Below are the code and all the weights of a small trained network. Each question names an input and a target symbol and asks about switching units off, where a switched-off unit gives its printed mean instead of its output.

import numpy as np


def w(rows, s, z=0):
    codes = np.array(rows[::2]) - 128.0
    scale = np.full(codes.shape[1], s)
    scale[-1] = z or s
    return codes * scale


def norm(h):
    return h / np.sqrt((h * h).mean(-1, keepdims=True) + 1e-5)


def f(y):
    return np.maximum(y, 0)


def softmax(a):
    e = np.exp(a - a.max(-1, keepdims=True))
    return e / e.sum(-1, keepdims=True)


def log_softmax(a):
    a = a - a.max(-1, keepdims=True)
    return a - np.log(np.exp(a).sum(-1, keepdims=True))


def net(x, mask):
    ids = ['ΛΞαβδημφ'.index(c) for c in x.split()]
    T = len(ids)
    res = E[ids] + P[:T]
    r = norm(res)
    for j in range(3):
        rows = slice(4 * j, 4 * j + 4)
        q, k, v = (r @ M[0][rows].T for M in (Q, K, V))
        z = softmax(np.where(np.tri(T) > 0, q @ k.T / 4**0.5, -1e9)) @ v
        o = O[0][rows]
        res = res + np.where(mask[j], z, o[:, -1]) @ o[:, :-1]
    y = f(norm(res) @ A[0][:, :-1].T + A[0][:, -1])
    res = res + np.where(mask[3:11], y, B[0][:, -1]) @ B[0][:, :-1]
    return log_softmax(norm(res)[-1] @ U[:, :-1].T + U[:, -1])


Q, K, V, O, A, B = {}, {}, {}, {}, {}, {}
E = w([
[1,162,58,100,234],'Λ',
[160,203,166,106,149],'Ξ',
[158,216,159,123,146],'α',
[152,211,157,118,150],'β',
[153,190,158,100,152],'δ',
[108,79,124,98,51],'η',
[196,158,179,127,70],'μ',
[133,155,169,214,85],'φ',
],0.002)
P = w([
[248,82,35,207,134],'0',
[141,194,78,151,55],'1',
[119,198,100,122,65],'2',
[115,194,118,112,84],'3',
[112,184,132,105,97],'4',
[107,174,142,101,110],'5',
[104,169,161,98,117],'6',
[100,158,171,93,128],'7',
[99,150,182,86,136],'8',
[88,137,195,84,144],'9',
[89,119,214,82,150],'10',
[80,110,223,78,158],'11',
[84,109,238,71,161],'12',
],0.0017)
Q[0] = w([
[187,98,24,194,142],'head 0',
[75,91,205,81,90],'head 0',
[197,153,36,195,180],'head 0',
[163,25,59,161,121],'head 0',
[51,119,158,112,79],'head 1',
[81,119,136,116,75],'head 1',
[64,119,191,69,188],'head 1',
[39,119,159,114,63],'head 1',
[205,75,92,232,139],'head 2',
[141,79,28,172,110],'head 2',
[41,141,253,28,176],'head 2',
[89,216,157,44,103],'head 2',
],0.0071)
K[0] = w([
[212,132,194,130,65],'head 0',
[74,103,73,131,140],'head 0',
[185,152,196,120,109],'head 0',
[165,70,178,119,5],'head 0',
[61,78,102,120,130],'head 1',
[86,75,99,117,113],'head 1',
[82,128,108,87,194],'head 1',
[55,72,101,124,123],'head 1',
[123,144,35,117,139],'head 2',
[172,160,42,138,137],'head 2',
[108,103,254,97,145],'head 2',
[123,103,235,163,93],'head 2',
],0.0076)
V[0] = w([
[20,134,100,153,222],'head 0',
[128,128,128,128,128],'head 0',
[90,51,102,98,79],'head 0',
[104,154,112,181,159],'head 0',
[160,174,163,107,146],'head 1',
[207,125,150,146,67],'head 1',
[72,23,170,80,108],'head 1',
[223,128,253,83,64],'head 1',
[190,124,192,141,49],'head 2',
[13,176,111,225,170],'head 2',
[27,123,154,200,70],'head 2',
[14,103,88,48,105],'head 2',
],0.0026)
O[0] = w([
[99,198,57,174,50,154],'head 0',
[128,128,128,128,128,128],'head 0',
[43,141,137,93,175,95],'head 0',
[131,169,119,165,86,146],'head 0',
[109,83,132,103,114,147],'head 1',
[61,119,77,155,165,170],'head 1',
[197,169,50,175,76,99],'head 1',
[49,66,4,146,116,196],'head 1',
[197,140,186,181,182,254],'head 2',
[24,83,123,164,100,42],'head 2',
[70,157,174,185,174,141],'head 2',
[87,188,131,45,190,115],'head 2',
],0.0028,0.0018)
A[0] = w([
[149,251,131,217,76,172],'neuron 0',
[70,107,80,110,253,201],'neuron 1',
[174,53,36,209,76,76],'neuron 2',
[117,13,211,236,180,147],'neuron 3',
[194,26,134,60,219,115],'neuron 4',
[156,57,74,143,19,208],'neuron 5',
[177,152,223,161,222,179],'neuron 6',
[146,55,12,191,49,4],'neuron 7',
],0.0025,0.002)
B[0] = w([
[128,55,134,119,163,254],'neuron 0',
[181,89,154,140,83,188],'neuron 1',
[245,122,142,176,119,150],'neuron 2',
[150,172,126,63,115,172],'neuron 3',
[79,139,159,116,97,189],'neuron 4',
[132,195,101,155,179,194],'neuron 5',
[150,161,75,155,75,233],'neuron 6',
[253,66,164,148,94,139],'neuron 7',
],0.0051,0.0026)
U = w([
[251,126,97,188,125,192],'Λ',
[73,254,92,110,115,197],'Ξ',
[114,62,215,42,75,168],'α',
[104,70,65,124,157,107],'β',
[124,90,126,123,165,19],'δ',
[45,94,148,253,134,138],'η',
[112,95,133,135,157,13],'μ',
[117,95,119,126,153,4],'φ',
],0.0067,0.0033)

Each question gives the input, a string of symbols that net reads in full, and the target symbol t.
The units are the heads (4 rows each of Q, K, V and O) and the neurons (one row each of A and B). Each row of codes is followed by its name. A weight is (code - 128) times the scale printed after its matrix; where a second scale follows, it is the last column's (O, A, B and U).
mask holds one flag per unit, heads first, then neurons. A switched-off unit (its flag False) gives its mean, the last column of its rows in O or B, instead of its output. The means were averaged over made-up inputs and are rounded, as every weight is.
A unit's drop is (log p(t) with every unit on - log p(t) with that unit switched off) / (log p(t) with every unit on - log p(t) with every unit switched off).
The circuit of an input: a set's keep is (log p(t) with only the set's units on - log p(t) with every unit switched off) / (log p(t) with every unit on - log p(t) with every unit switched off). Starting from all 11 units, units are removed one at a time, each time the one whose removal leaves the highest keep (on an exact tie, the one counted first), for as long as the keep stays at least 0.8.
units of the circuit, in order: the units of the circuit, biggest drop first
unit that matters most: the unit with the biggest drop
top k neurons: the k neurons with the biggest drops, biggest first
which heads matter: for each layer, one digit per head in row order, 1 if its drop is at least 0.15 and else 0, layers parted by /
input β η δ φ δ η α δ Ξ Λ, target α: units of the circuit, in order	[neuron 1; head 1]
input β δ Ξ η φ Λ, target η: units of the circuit, in order	[head 2; neuron 1]
input η Ξ η μ η δ η Λ Ξ η η η Λ, target Ξ: which heads matter	111
input Λ δ Ξ Ξ, target α: which heads matter	111
input η α η η φ Ξ η δ μ η Λ, target Λ: units of the circuit, in order	[head 1; neuron 1]
input Ξ η Λ η φ α β, target η: unit that matters most	head 2
input δ η δ Λ η η δ φ δ δ, target η: top 3 neurons	[neuron 0; neuron 3; neuron 1]
input η Λ η φ η η β μ η η δ, target Ξ: which heads matter	101
input α β α φ δ Ξ η η μ Ξ Λ μ Ξ, target Λ: units of the circuit, in order	[head 2; head 0; neuron 0; neuron 6]
input Λ δ Ξ η μ η η δ η η Ξ, target Ξ: top 2 neurons	[neuron 1; neuron 2]
input φ Ξ Ξ Ξ μ η η Λ φ η φ Ξ, target η: units of the circuit, in order	[head 0; head 2; neuron 0]
input η η δ η, target α: which heads matter	101
input α η δ η, target Ξ: which heads matter	110
input Ξ δ δ δ Ξ μ Λ η, target Λ: units of the circuit, in order	[neuron 5]
input η η η δ δ α Λ φ δ δ μ δ, target Λ: which heads matter	101
input φ δ α Λ α Λ δ δ δ, target α: top 2 neurons	[neuron 5; neuron 0]
input μ δ δ α α η β Λ Ξ η η α, target Ξ: which heads matter	101
input μ β Λ η δ Ξ β, target α: units of the circuit, in order	[head 1; neuron 5]
input φ δ δ Λ, target α: top 4 neurons	[neuron 5; neuron 1; neuron 6; neuron 0]
input η Λ Ξ η Λ β η δ Ξ Ξ η Λ, target Ξ: unit that matters most	head 1
input φ η δ η Λ β Ξ φ η, target η: top 2 neurons	[neuron 0; neuron 6]
input δ η μ δ Ξ μ δ η Ξ φ, target Ξ: which heads matter	010
input α η δ η δ μ Λ δ β, target α: which heads matter	111
input Ξ δ η η φ δ Ξ δ δ α η φ, target Ξ: which heads matter	000
input η δ η, target Ξ: which heads matter	100
input Ξ μ μ η β Ξ δ Ξ, target α: top 4 neurons	[neuron 5; neuron 4; neuron 1; neuron 2]
input η Λ η φ, target η: which heads matter	001
